Below is a small trained network, with its code and all its weights. Each question gives an input and a target symbol and asks what happens when units are switched off, that is, made to give their printed mean instead of their output.

import numpy as np


def w(rows, s, z=0):
    codes = np.array(rows[::2]) - 128.0
    scale = np.full(codes.shape[1], s)
    scale[-1] = z or s
    return codes * scale


def norm(h):
    return h / np.sqrt((h * h).mean(-1, keepdims=True) + 1e-5)


def f(y):
    return np.maximum(y, 0)


def softmax(a):
    e = np.exp(a - a.max(-1, keepdims=True))
    return e / e.sum(-1, keepdims=True)


def log_softmax(a):
    a = a - a.max(-1, keepdims=True)
    return a - np.log(np.exp(a).sum(-1, keepdims=True))


def net(x, mask):
    ids = ['αγδζηθστψ'.index(c) for c in x.split()]
    T = len(ids)
    res = E[ids] + P[:T]
    q, k, v = (norm(res) @ M[0].T for M in (Q, K, V))
    z = softmax(np.where(np.tri(T) > 0, q @ k.T / 3**0.5, -1e9)) @ v
    res = res + np.where(mask[0], z, O[0][:, -1]) @ O[0][:, :-1]
    y = f(norm(res) @ A[0][:, :-1].T + A[0][:, -1])
    res = res + np.where(mask[1:13], y, B[0][:, -1]) @ B[0][:, :-1]
    return log_softmax(norm(res)[-1] @ U[:, :-1].T + U[:, -1])


Q, K, V, O, A, B = {}, {}, {}, {}, {}, {}
E = w([
[141,149,232,130,141],'α',
[250,174,97,28,124],'γ',
[43,199,108,107,168],'δ',
[249,117,199,12,115],'ζ',
[169,203,76,192,186],'η',
[163,174,127,140,144],'θ',
[180,164,137,233,104],'σ',
[123,59,71,115,163],'τ',
[249,140,157,152,182],'ψ',
],0.018)
P = w([
[225,96,151,30,254],'0',
[196,112,129,95,124],'1',
[172,111,129,103,126],'2',
[158,108,130,111,124],'3',
[141,104,122,124,128],'4',
[112,121,102,136,133],'5',
[112,106,125,136,127],'6',
[108,103,122,142,120],'7',
[101,97,123,144,112],'8',
[94,97,129,152,110],'9',
[85,98,129,154,99],'10',
[78,91,132,164,102],'11',
[66,86,127,177,107],'12',
[84,94,127,158,104],'13',
],0.0089)
Q[0] = w([
[195,124,110,250,90],'h1',
[97,67,90,50,99],'h1',
[189,197,179,220,220],'h1',
],0.018)
K[0] = w([
[86,114,100,175,1],'h1',
[184,134,124,101,150],'h1',
[45,57,186,172,146],'h1',
],0.02)
V[0] = w([
[135,141,25,172,74],'h1',
[173,100,202,146,63],'h1',
[43,254,140,130,74],'h1',
],0.0097)
O[0] = w([
[169,60,61,76,254,3],'h1',
[63,150,189,86,215,166],'h1',
[183,214,134,148,196,42],'h1',
],0.0095,0.0041)
A[0] = w([
[69,223,45,99,151,220],'n1',
[148,16,60,184,151,154],'n2',
[209,166,55,95,227,144],'n3',
[200,113,208,39,112,252],'n4',
[4,118,138,82,105,102],'n5',
[73,164,49,109,122,28],'n6',
[104,26,12,69,35,38],'n7',
[193,104,88,98,64,235],'n8',
[198,181,199,255,117,134],'n9',
[47,202,206,203,107,134],'n10',
[121,83,244,110,120,79],'n11',
[141,166,114,116,1,122],'n12',
],0.0099,0.0016)
B[0] = w([
[162,118,148,14,98,183],'n1',
[62,68,213,206,128,201],'n2',
[50,129,28,157,130,226],'n3',
[83,230,66,92,136,233],'n4',
[145,71,32,115,57,194],'n5',
[194,123,151,63,159,153],'n6',
[232,216,192,148,61,231],'n7',
[126,93,193,205,92,209],'n8',
[240,73,160,109,152,254],'n9',
[143,160,189,206,247,243],'n10',
[122,36,104,56,131,198],'n11',
[39,133,120,198,200,215],'n12',
],0.013,0.0075)
U = w([
[2,126,115,146,150,19],'α',
[119,95,88,105,117,5],'γ',
[136,165,183,84,241,159],'δ',
[51,94,13,61,194,150],'ζ',
[236,127,19,119,120,197],'η',
[101,233,36,206,113,208],'θ',
[151,2,102,35,149,61],'σ',
[97,74,48,152,96,79],'τ',
[109,30,149,174,21,120],'ψ',
],0.0084,0.0023)

Each question gives the input, a string of symbols that net reads in full, and the target symbol t.
The units are the heads (3 rows each of Q, K, V and O) and the neurons (one row each of A and B). Each row of codes is followed by its name. A weight is (code - 128) times the scale printed after its matrix; where a second scale follows, it is the last column's (O, A, B and U).
mask holds one flag per unit, heads first, then neurons. A switched-off unit (its flag False) gives its mean, the last column of its rows in O or B, instead of its output. The means were averaged over made-up inputs and are rounded, as every weight is.
A unit's drop is (log p(t) with every unit on - log p(t) with that unit switched off) / (log p(t) with every unit on - log p(t) with every unit switched off).
The circuit of an input: a set's keep is (log p(t) with only the set's units on - log p(t) with every unit switched off) / (log p(t) with every unit on - log p(t) with every unit switched off). Starting from the 12 units with the biggest drops (on a tie, the unit counted first), units are removed one at a time, each time the one whose removal leaves the highest keep (on an exact tie, the one counted first), for as long as the keep stays at least 0.8.
circuit, biggest first: the units of the circuit, biggest drop first
unit that matters most: the unit with the biggest drop
top k neurons: the k neurons with the biggest drops, biggest first
drop of u: that unit's drop, to one decimal
input α δ γ η τ ψ η, target ψ: circuit, biggest first -> [h1; n2]
input ψ δ η, target η: circuit, biggest first -> [n9; h1]
input ζ η η δ θ ζ θ σ ζ α η ζ δ, target ζ: top 3 neurons -> [n5; n9; n7]
input η θ ζ ζ ψ ψ θ ψ, target σ: unit that matters most -> n11
input θ η σ α σ ζ, target θ: top 2 neurons -> [n4; n9]
input θ σ τ η τ θ δ θ η, target η: circuit, biggest first -> [h1; n9]
input δ α τ γ ζ η ψ δ ψ η θ, target η: circuit, biggest first -> [h1; n9]
input η ζ θ δ γ ζ θ σ γ η ψ σ δ, target η: circuit, biggest first -> [h1; n5; n7; n6]
input σ η α δ, target σ: top 2 neurons -> [n5; n1]
input ζ ζ τ α ζ δ, target ζ: top 4 neurons -> [n5; n7; n8; n2]
input δ δ η τ, target ψ: circuit, biggest first -> [n2; n10]
input ζ θ θ δ θ τ θ θ σ γ ζ η α ζ, target ζ: top 2 neurons -> [n4; n11]
input σ θ η, target ζ: circuit, biggest first -> [h1; n3; n1]
input ζ δ α α ζ η ζ τ, target ψ: unit that matters most -> n7
input δ θ δ δ σ γ γ η η σ δ, target δ: circuit, biggest first -> [n10; n1]
input γ δ α σ γ δ ψ η τ ψ, target ψ: top 2 neurons -> [n2; n10]
input θ θ τ τ η δ ψ η η θ δ ψ ψ, target η: top 3 neurons -> [n9; n10; n12]
input θ ψ ψ, target σ: top 2 neurons -> [n11; n3]
input η γ γ τ γ η ψ η ζ τ θ, target ψ: drop of n2 -> 0.2
input σ σ δ α η, target δ: drop of h1 -> 0.5
input ψ σ σ η σ η ζ θ ψ α δ, target ψ: drop of n4 -> 0.6
input ζ η δ ζ η τ δ ψ θ σ θ α θ, target δ: drop of n10 -> 0.1
